Below is a small trained network, with its code and all its weights. Each question gives an input and a target symbol and asks what happens when units are switched off, that is, made to give their printed mean instead of their output.

import numpy as np


def w(rows, s, z=0):
    codes = np.array(rows[::2]) - 128.0
    scale = np.full(codes.shape[1], s)
    scale[-1] = z or s
    return codes * scale


def norm(h):
    return h / np.sqrt((h * h).mean(-1, keepdims=True) + 1e-5)


def f(y):
    return np.maximum(y, 0)


def softmax(a):
    e = np.exp(a - a.max(-1, keepdims=True))
    return e / e.sum(-1, keepdims=True)


def log_softmax(a):
    a = a - a.max(-1, keepdims=True)
    return a - np.log(np.exp(a).sum(-1, keepdims=True))


def net(x, mask):
    ids = ['γδζλστ'.index(c) for c in x.split()]
    T = len(ids)
    res = E[ids] + P[:T]
    r = norm(res)
    for j in range(2):
        rows = slice(3 * j, 3 * j + 3)
        q, k, v = (r @ M[0][rows].T for M in (Q, K, V))
        z = softmax(np.where(np.tri(T) > 0, q @ k.T / 3**0.5, -1e9)) @ v
        o = O[0][rows]
        res = res + np.where(mask[j], z, o[:, -1]) @ o[:, :-1]
    y = f(norm(res) @ A[0][:, :-1].T + A[0][:, -1])
    res = res + np.where(mask[2:10], y, B[0][:, -1]) @ B[0][:, :-1]
    return log_softmax(norm(res)[-1] @ U[:, :-1].T + U[:, -1])


Q, K, V, O, A, B = {}, {}, {}, {}, {}, {}
E = w([
[138,178,136,15,103,45],'γ',
[135,202,150,15,180,147],'δ',
[56,164,200,7,195,219],'ζ',
[112,233,125,140,225,31],'λ',
[133,44,4,60,151,157],'σ',
[225,152,111,90,77,157],'τ',
],0.011)
P = w([
[63,160,76,174,64,167],'0',
[123,195,66,137,151,164],'1',
[144,167,60,123,125,169],'2',
[112,121,94,97,150,191],'3',
[132,128,88,123,160,152],'4',
[149,120,112,104,106,90],'5',
[161,112,122,100,105,82],'6',
[194,151,127,131,165,120],'7',
[214,145,141,112,157,114],'8',
[182,94,138,103,130,68],'9',
[199,110,144,121,192,114],'10',
[246,110,145,124,160,111],'11',
[143,75,167,135,204,76],'12',
],0.012)
Q[0] = w([
[80,101,139,252,31,153],'head 0',
[139,101,183,128,164,86],'head 0',
[122,96,186,164,69,147],'head 0',
[110,164,90,136,91,130],'head 1',
[194,152,140,147,119,152],'head 1',
[158,109,138,94,145,94],'head 1',
],0.02)
K[0] = w([
[23,248,37,73,62,165],'head 0',
[95,97,142,95,199,133],'head 0',
[35,187,71,164,147,123],'head 0',
[86,165,125,147,80,167],'head 1',
[88,78,165,113,95,71],'head 1',
[166,61,181,110,204,104],'head 1',
],0.013)
V[0] = w([
[75,196,224,82,140,87],'head 0',
[210,78,117,148,47,204],'head 0',
[169,205,162,199,74,170],'head 0',
[56,4,116,48,39,100],'head 1',
[124,123,25,202,193,27],'head 1',
[222,115,9,114,107,176],'head 1',
],0.017)
O[0] = w([
[114,200,205,208,122,168,104],'head 0',
[78,56,117,83,71,80,150],'head 0',
[126,123,149,156,66,23,74],'head 0',
[35,101,31,82,218,126,2],'head 1',
[147,219,68,72,33,159,117],'head 1',
[102,199,113,145,125,9,228],'head 1',
],0.013,0.0079)
A[0] = w([
[102,127,62,253,123,110,27],'neuron 0',
[173,190,99,78,177,149,147],'neuron 1',
[46,92,186,166,205,140,6],'neuron 2',
[39,100,194,98,35,49,140],'neuron 3',
[130,101,140,226,95,56,73],'neuron 4',
[132,163,29,125,72,124,146],'neuron 5',
[181,51,16,97,144,119,179],'neuron 6',
[112,185,126,212,138,93,59],'neuron 7',
],0.015,0.0025)
B[0] = w([
[155,141,121,176,164,46,136],'neuron 0',
[111,133,94,92,203,134,223],'neuron 1',
[131,115,131,29,66,159,178],'neuron 2',
[148,52,125,79,35,4,254],'neuron 3',
[163,156,103,172,229,165,181],'neuron 4',
[65,110,186,69,131,173,197],'neuron 5',
[243,165,129,174,114,145,247],'neuron 6',
[145,68,94,147,133,160,194],'neuron 7',
],0.019,0.0098)
U = w([
[138,125,61,97,186,108,62],'γ',
[184,157,181,219,155,77,167],'δ',
[138,6,171,190,198,128,82],'ζ',
[124,119,191,109,66,171,123],'λ',
[33,170,104,99,179,55,63],'σ',
[91,94,183,155,119,2,253],'τ',
],0.0068,0.0017)

Each question gives the input, a string of symbols that net reads in full, and the target symbol t.
The units are the heads (3 rows each of Q, K, V and O) and the neurons (one row each of A and B). Each row of codes is followed by its name. A weight is (code - 128) times the scale printed after its matrix; where a second scale follows, it is the last column's (O, A, B and U).
mask holds one flag per unit, heads first, then neurons. A switched-off unit (its flag False) gives its mean, the last column of its rows in O or B, instead of its output. The means were averaged over made-up inputs and are rounded, as every weight is.
A unit's drop is (log p(t) with every unit on - log p(t) with that unit switched off) / (log p(t) with every unit on - log p(t) with every unit switched off).
The circuit of an input: a set's keep is (log p(t) with only the set's units on - log p(t) with every unit switched off) / (log p(t) with every unit on - log p(t) with every unit switched off). Starting from all 10 units, units are removed one at a time, each time the one whose removal leaves the highest keep (on an exact tie, the one counted first), for as long as the keep stays at least 0.8.
circuit, biggest first: the units of the circuit, biggest drop first
top k neurons: the k neurons with the biggest drops, biggest first
heads that matter: for each layer, one digit per head in row order, 1 if its drop is at least 0.15 and else 0, layers parted by /
drop of u: that unit's drop, to one decimal
input τ τ ζ λ γ, target δ: top 3 neurons : neuron 5; neuron 2; neuron 3
input δ σ γ τ, target τ: circuit, biggest first : head 0; neuron 3
input σ σ σ ζ ζ ζ ζ τ, target ζ: circuit, biggest first : head 1
input δ σ τ σ λ ζ, target σ: heads that matter : 11
input δ ζ λ δ τ λ λ γ λ σ ζ δ, target σ: heads that matter : 01
input λ λ δ γ σ γ γ, target σ: circuit, biggest first : head 1; head 0; neuron 6
input δ γ δ δ σ γ, target γ: heads that matter : 10
input ζ λ τ ζ τ τ ζ γ λ, target ζ: circuit, biggest first : head 1; neuron 6
input δ τ δ τ, target τ: circuit, biggest first : head 0; head 1
input σ δ ζ, target σ: circuit, biggest first : neuron 6; head 1
input τ δ σ γ γ, target σ: circuit, biggest first : head 1; head 0; neuron 1
input σ ζ ζ λ γ σ τ λ λ γ, target λ: heads that matter : 01
input τ γ δ, target τ: heads that matter : 10
input δ σ ζ τ τ ζ ζ γ δ, target ζ: heads that matter : 11
input τ σ λ σ δ λ δ λ λ γ σ ζ, target γ: circuit, biggest first : head 0; head 1
input σ σ λ σ γ λ, target σ: circuit, biggest first : head 1; neuron 6
input δ τ δ δ λ σ ζ, target γ: circuit, biggest first : head 0
input δ σ δ ζ σ λ ζ δ λ σ γ σ γ, target γ: circuit, biggest first : head 0; neuron 3
input ζ τ γ δ γ, target ζ: circuit, biggest first : head 1; neuron 7; head 0
input δ δ λ γ, target δ: circuit, biggest first : head 0
input τ δ δ ζ ζ γ, target ζ: heads that matter : 01
input δ ζ τ δ, target τ: heads that matter : 10
input λ δ τ λ λ δ ζ σ τ ζ γ λ, target ζ: circuit, biggest first : head 1; neuron 7; head 0
input λ δ τ σ σ δ, target γ: heads that matter : 11
input λ δ δ δ, target δ: top 2 neurons : neuron 5; neuron 2
input λ λ γ ζ ζ δ τ λ σ σ λ λ, target σ: top 3 neurons : neuron 6; neuron 1; neuron 5
input σ δ λ δ ζ, target δ: drop of head 0 : 0.7
input δ δ τ ζ, target τ: drop of neuron 2 : 0.0
